Below are the code and all the weights of a small trained network. Each question names an input and a target symbol and asks about switching units off, where a switched-off unit gives its printed mean instead of its output.

import numpy as np


def w(rows, s, z=0):
    codes = np.array(rows[::2]) - 128.0
    scale = np.full(codes.shape[1], s)
    scale[-1] = z or s
    return codes * scale


def norm(h):
    return h / np.sqrt((h * h).mean(-1, keepdims=True) + 1e-5)


def f(y):
    return y / 2 * (1 + np.tanh(0.7978845608 * (y + 0.044715 * y**3)))


def softmax(a):
    e = np.exp(a - a.max(-1, keepdims=True))
    return e / e.sum(-1, keepdims=True)


def log_softmax(a):
    a = a - a.max(-1, keepdims=True)
    return a - np.log(np.exp(a).sum(-1, keepdims=True))


def net(x, mask):
    ids = ['εηθμξπσ'.index(c) for c in x.split()]
    T = len(ids)
    res = E[ids] + P[:T]
    u = 0
    for l in range(2):
        r = norm(res)
        for j in range(2):
            rows = slice(4 * j, 4 * j + 4)
            q, k, v = (r @ M[l][rows].T for M in (Q, K, V))
            z = softmax(np.where(np.tri(T) > 0, q @ k.T / 4**0.5, -1e9)) @ v
            o = O[l][rows]
            res = res + np.where(mask[u + j], z, o[:, -1]) @ o[:, :-1]
        u += 2
        y = f(norm(res) @ A[l][:, :-1].T + A[l][:, -1])
        res = res + np.where(mask[u : u + 12], y, B[l][:, -1]) @ B[l][:, :-1]
        u += 12
    return log_softmax(norm(res)[-1] @ U[:, :-1].T + U[:, -1])


Q, K, V, O, A, B = {}, {}, {}, {}, {}, {}
E = w([
[86,118,74,188,116,98,80,162,120,83],'ε',
[140,75,92,222,121,120,113,94,142,159],'η',
[150,92,111,167,133,149,77,214,122,155],'θ',
[222,120,150,83,144,5,168,94,118,78],'μ',
[122,212,68,141,145,91,133,112,75,51],'ξ',
[196,176,108,154,103,177,128,135,64,193],'π',
[78,84,154,112,99,123,134,141,56,194],'σ',
],0.019)
P = w([
[209,70,106,91,176,71,30,109,23,78],'0',
[112,60,23,6,145,175,215,126,148,109],'1',
[181,105,132,179,133,84,72,114,80,118],'2',
[120,111,44,68,86,130,227,174,173,119],'3',
[116,121,148,141,178,182,113,66,106,117],'4',
[123,160,75,97,102,109,208,199,167,145],'5',
[111,134,185,153,164,202,128,116,118,92],'6',
[88,184,74,90,178,112,207,173,160,177],'7',
[100,136,189,162,165,201,140,123,134,85],'8',
],0.013)
Q[0] = w([
[159,153,119,216,180,108,107,146,111,108],'L0H1',
[103,114,157,115,27,162,58,81,165,87],'L0H1',
[82,158,118,150,91,114,139,143,143,165],'L0H1',
[133,126,74,100,110,145,254,156,136,156],'L0H1',
[126,111,61,108,138,116,224,200,104,148],'L0H2',
[209,132,119,78,168,143,175,112,121,152],'L0H2',
[134,83,78,133,249,132,73,153,115,79],'L0H2',
[132,44,155,119,147,132,124,152,147,188],'L0H2',
],0.0098)
K[0] = w([
[166,160,145,170,169,167,137,118,185,93],'L0H1',
[109,93,54,150,128,92,91,61,115,162],'L0H1',
[27,130,127,152,131,155,125,159,140,111],'L0H1',
[77,181,191,151,155,88,194,115,121,209],'L0H1',
[118,188,255,66,150,134,165,188,149,106],'L0H2',
[194,132,124,85,124,113,148,94,102,155],'L0H2',
[108,88,121,112,161,66,94,173,167,92],'L0H2',
[121,58,204,95,99,138,94,129,192,238],'L0H2',
],0.0091)
V[0] = w([
[83,225,182,63,183,109,130,183,59,143],'L0H1',
[110,66,187,105,203,103,119,221,210,160],'L0H1',
[187,184,91,170,172,130,144,152,171,43],'L0H1',
[254,221,137,112,152,165,150,131,167,162],'L0H1',
[185,142,147,90,136,70,181,137,143,130],'L0H2',
[70,55,119,87,174,154,107,216,99,69],'L0H2',
[215,91,38,80,188,81,151,73,152,185],'L0H2',
[209,202,93,114,94,213,59,207,112,163],'L0H2',
],0.0063)
O[0] = w([
[90,128,124,60,134,14,142,121,113,38,140],'L0H1',
[87,128,137,125,157,92,69,114,180,212,62],'L0H1',
[62,19,127,185,225,146,155,113,78,188,1],'L0H1',
[164,119,72,136,169,71,192,132,59,207,36],'L0H1',
[3,89,177,195,66,58,137,124,97,144,106],'L0H2',
[112,183,72,34,144,98,99,62,94,114,216],'L0H2',
[87,112,86,136,118,164,183,62,188,85,201],'L0H2',
[103,117,121,48,176,103,180,195,203,122,153],'L0H2',
],0.0067,0.0045)
A[0] = w([
[127,118,194,144,160,148,162,127,118,59,190],'L0N1',
[200,179,120,67,178,66,120,109,156,98,4],'L0N2',
[70,132,115,115,128,107,77,126,125,37,140],'L0N3',
[142,108,161,110,125,78,163,79,80,121,115],'L0N4',
[121,98,138,187,143,155,117,120,92,191,24],'L0N5',
[97,165,124,147,192,175,111,90,122,141,130],'L0N6',
[147,130,34,116,157,128,180,189,149,153,94],'L0N7',
[158,83,122,70,170,165,129,53,133,113,40],'L0N8',
[114,121,118,52,172,100,95,137,219,177,87],'L0N9',
[161,185,229,105,86,80,84,100,117,131,29],'L0N10',
[148,133,159,131,128,162,37,119,194,112,100],'L0N11',
[245,123,113,142,166,108,73,97,88,124,89],'L0N12',
],0.011,0.003)
B[0] = w([
[97,162,169,105,173,194,124,141,202,179,175],'L0N1',
[143,85,98,69,152,81,86,164,122,88,185],'L0N2',
[175,74,160,164,139,163,188,107,182,186,254],'L0N3',
[156,100,116,194,159,254,67,138,167,167,202],'L0N4',
[134,143,144,41,154,112,135,165,150,82,180],'L0N5',
[134,140,116,155,169,162,77,179,142,121,175],'L0N6',
[149,106,143,116,141,147,146,11,112,145,252],'L0N7',
[117,128,138,89,47,98,109,190,101,93,177],'L0N8',
[111,106,140,232,64,150,161,79,196,143,166],'L0N9',
[168,131,197,157,198,169,202,95,132,119,226],'L0N10',
[149,122,179,121,161,141,208,74,174,127,188],'L0N11',
[65,130,172,100,114,166,35,151,95,80,252],'L0N12',
],0.0088,0.0052)
Q[1] = w([
[121,146,122,157,156,87,77,119,138,75],'L1H1',
[135,136,113,190,143,138,111,122,166,86],'L1H1',
[111,170,125,87,119,73,75,254,107,80],'L1H1',
[162,188,74,161,132,135,153,79,147,153],'L1H1',
[112,99,143,66,135,156,168,115,134,20],'L1H2',
[86,68,121,151,194,122,126,65,110,151],'L1H2',
[96,103,108,89,110,107,184,25,129,57],'L1H2',
[207,80,114,160,116,134,216,100,164,148],'L1H2',
],0.0097)
K[1] = w([
[120,70,143,113,164,161,130,116,84,163],'L1H1',
[160,164,158,136,180,117,172,109,112,148],'L1H1',
[107,122,184,137,127,143,21,230,10,48],'L1H1',
[94,179,84,132,130,136,109,106,138,140],'L1H1',
[115,142,166,80,124,144,93,147,128,184],'L1H2',
[205,167,147,155,181,81,162,133,129,171],'L1H2',
[112,183,144,100,142,88,143,180,113,161],'L1H2',
[83,241,150,136,134,154,181,196,170,170],'L1H2',
],0.012)
V[1] = w([
[153,120,118,123,75,88,134,135,141,63],'L1H1',
[158,73,90,157,111,166,107,149,91,162],'L1H1',
[215,196,215,190,200,166,53,168,121,76],'L1H1',
[185,148,162,96,155,199,112,104,140,150],'L1H1',
[157,211,101,124,91,162,154,215,84,211],'L1H2',
[215,222,5,174,204,93,54,68,161,95],'L1H2',
[32,139,57,225,139,188,105,122,248,153],'L1H2',
[37,255,112,146,235,80,193,127,162,20],'L1H2',
],0.0064)
O[1] = w([
[97,180,164,129,152,113,156,102,69,121,165],'L1H1',
[177,100,137,158,76,149,111,117,113,114,144],'L1H1',
[159,72,55,87,97,185,102,112,83,176,48],'L1H1',
[83,117,117,77,102,107,119,122,118,73,175],'L1H1',
[223,187,147,110,108,135,224,122,118,140,81],'L1H2',
[157,107,111,205,196,132,128,66,58,161,41],'L1H2',
[119,126,83,161,129,111,95,74,185,90,46],'L1H2',
[81,107,152,110,113,160,188,122,117,2,2],'L1H2',
],0.0091,0.0081)
A[1] = w([
[102,163,137,137,163,150,89,163,113,142,87],'L1N1',
[176,145,153,84,102,139,127,139,113,124,144],'L1N2',
[122,94,80,92,110,145,71,187,103,145,83],'L1N3',
[136,155,110,91,45,84,141,181,153,100,94],'L1N4',
[109,157,119,56,3,51,147,163,150,76,101],'L1N5',
[151,118,86,134,115,85,182,122,92,155,2],'L1N6',
[127,116,73,173,128,107,115,111,146,159,137],'L1N7',
[150,157,111,108,141,139,146,115,95,109,116],'L1N8',
[132,138,153,91,152,135,70,200,123,112,100],'L1N9',
[138,151,138,135,96,118,106,134,135,157,109],'L1N10',
[102,130,129,130,136,132,80,130,147,106,161],'L1N11',
[99,152,122,138,149,63,116,147,141,148,165],'L1N12',
],0.018,0.0082)
B[1] = w([
[92,87,139,155,78,79,110,143,120,122,173],'L1N1',
[91,130,142,156,138,145,101,136,161,106,191],'L1N2',
[215,182,38,8,221,236,74,56,93,57,205],'L1N3',
[118,118,74,141,23,105,117,125,200,77,205],'L1N4',
[126,145,49,139,3,123,106,172,200,80,247],'L1N5',
[169,77,177,108,106,195,202,112,92,219,138],'L1N6',
[120,158,149,72,139,123,109,158,73,121,138],'L1N7',
[105,103,186,136,94,131,126,151,157,158,138],'L1N8',
[128,102,56,138,110,77,92,99,18,139,202],'L1N9',
[90,75,109,181,134,123,138,145,105,112,142],'L1N10',
[163,155,144,121,124,139,181,160,104,167,172],'L1N11',
[129,85,101,153,83,141,88,176,82,158,150],'L1N12',
],0.013,0.016)
U = w([
[66,95,163,169,127,73,118,195,63,142,64],'ε',
[61,183,117,106,179,64,115,72,203,207,4],'η',
[136,124,121,110,57,82,157,158,197,57,221],'θ',
[178,115,145,117,99,114,255,116,106,182,71],'μ',
[184,185,96,78,192,136,115,133,107,89,226],'ξ',
[73,82,135,149,169,77,211,57,130,22,25],'π',
[117,173,234,129,210,190,114,205,216,96,114],'σ',
],0.0068,0.0023)

Each question gives the input, a string of symbols that net reads in full, and the target symbol t.
The units are the heads (4 rows each of Q, K, V and O) and the neurons (one row each of A and B). Each row of codes is followed by its name. A weight is (code - 128) times the scale printed after its matrix; where a second scale follows, it is the last column's (O, A, B and U).
mask holds one flag per unit, layer by layer, with each layer's heads first. A switched-off unit (its flag False) gives its mean, the last column of its rows in O or B, instead of its output. The means were averaged over made-up inputs and are rounded, as every weight is.
A unit's drop is (log p(t) with every unit on - log p(t) with that unit switched off) / (log p(t) with every unit on - log p(t) with every unit switched off).
The circuit of an input: a set's keep is (log p(t) with only the set's units on - log p(t) with every unit switched off) / (log p(t) with every unit on - log p(t) with every unit switched off). Starting from the 12 units with the biggest drops (on a tie, the unit counted first), units are removed one at a time, each time the one whose removal leaves the highest keep (on an exact tie, the one counted first), for as long as the keep stays at least 0.8.
units of the circuit, in order: the units of the circuit, biggest drop first
most important unit: the unit with the biggest drop
top k neurons: the k neurons with the biggest drops, biggest first
k most important neurons of layer l: the k neurons of layer l with the biggest drops, biggest first
which heads matter: for each layer, one digit per head in row order, 1 if its drop is at least 0.15 and else 0, layers parted by /
input ε σ η η η, target σ: top 3 neurons : L0N11; L1N5; L1N9
input σ η π ξ ξ σ ξ, target σ: top 2 neurons : L0N3; L0N12
input π π σ μ ε ξ ε, target ε: top 3 neurons : L0N11; L0N3; L1N3
input π σ η μ σ σ η η π, target ε: units of the circuit, in order : L1N3; L1N5; L1N1; L1N4
input θ σ ξ σ η ξ θ π σ, target σ: 2 most important neurons of layer 0 : L0N10; L0N12
input π η σ σ σ θ θ, target ε: units of the circuit, in order : L0H1; L1N3; L1N5; L1N1
input μ ε σ, target ξ: most important unit : L0N5
input π σ σ, target ε: units of the circuit, in order : L0N10; L1N3; L1N5
input θ η π ξ ξ ε, target π: 2 most important neurons of layer 1 : L1N5; L1N3
input σ μ σ ε π η ε θ θ, target ε: units of the circuit, in order : L1N3; L1N5; L1N9
input η σ ξ θ μ π σ, target ε: units of the circuit, in order : L1N3; L1N5
input π σ η θ π ε σ ξ π, target σ: which heads matter : 11 / 01
input π σ σ η μ σ π σ ξ, target ξ: top 3 neurons : L0N7; L1N3; L0N10
input ε ε ξ μ ε, target σ: which heads matter : 10 / 01
input σ σ σ σ η η μ, target ξ: which heads matter : 10 / 10
input σ σ μ σ ε π π, target ε: top 3 neurons : L0N3; L1N3; L1N5
input ε θ μ η μ μ η ξ ξ, target ε: 3 most important neurons of layer 1 : L1N3; L1N1; L1N5
input π η σ π π π, target μ: which heads matter : 10 / 00
input ε θ θ ε, target η: which heads matter : 11 / 00
input μ ξ ε ξ, target π: which heads matter : 00 / 01
input η σ η ξ μ, target ξ: 4 most important neurons of layer 0 : L0N8; L0N12; L0N7; L0N2
input θ η σ θ η, target ε: which heads matter : 01 / 10
input σ σ θ σ ε, target ξ: top 3 neurons : L0N7; L0N6; L0N10
input π η π σ θ θ μ ε, target ε: top 2 neurons : L1N3; L1N12
input ξ σ σ σ μ η σ, target σ: most important unit : L0H1
input σ σ η μ σ η ε θ, target η: which heads matter : 00 / 01
input π θ π σ ξ σ η, target ξ: which heads matter : 10 / 10
input σ π η σ η, target ε: top 2 neurons : L0N3; L1N3
input ε θ ξ θ, target π: which heads matter : 01 / 01
input μ θ η π μ η, target μ: which heads matter : 10 / 01
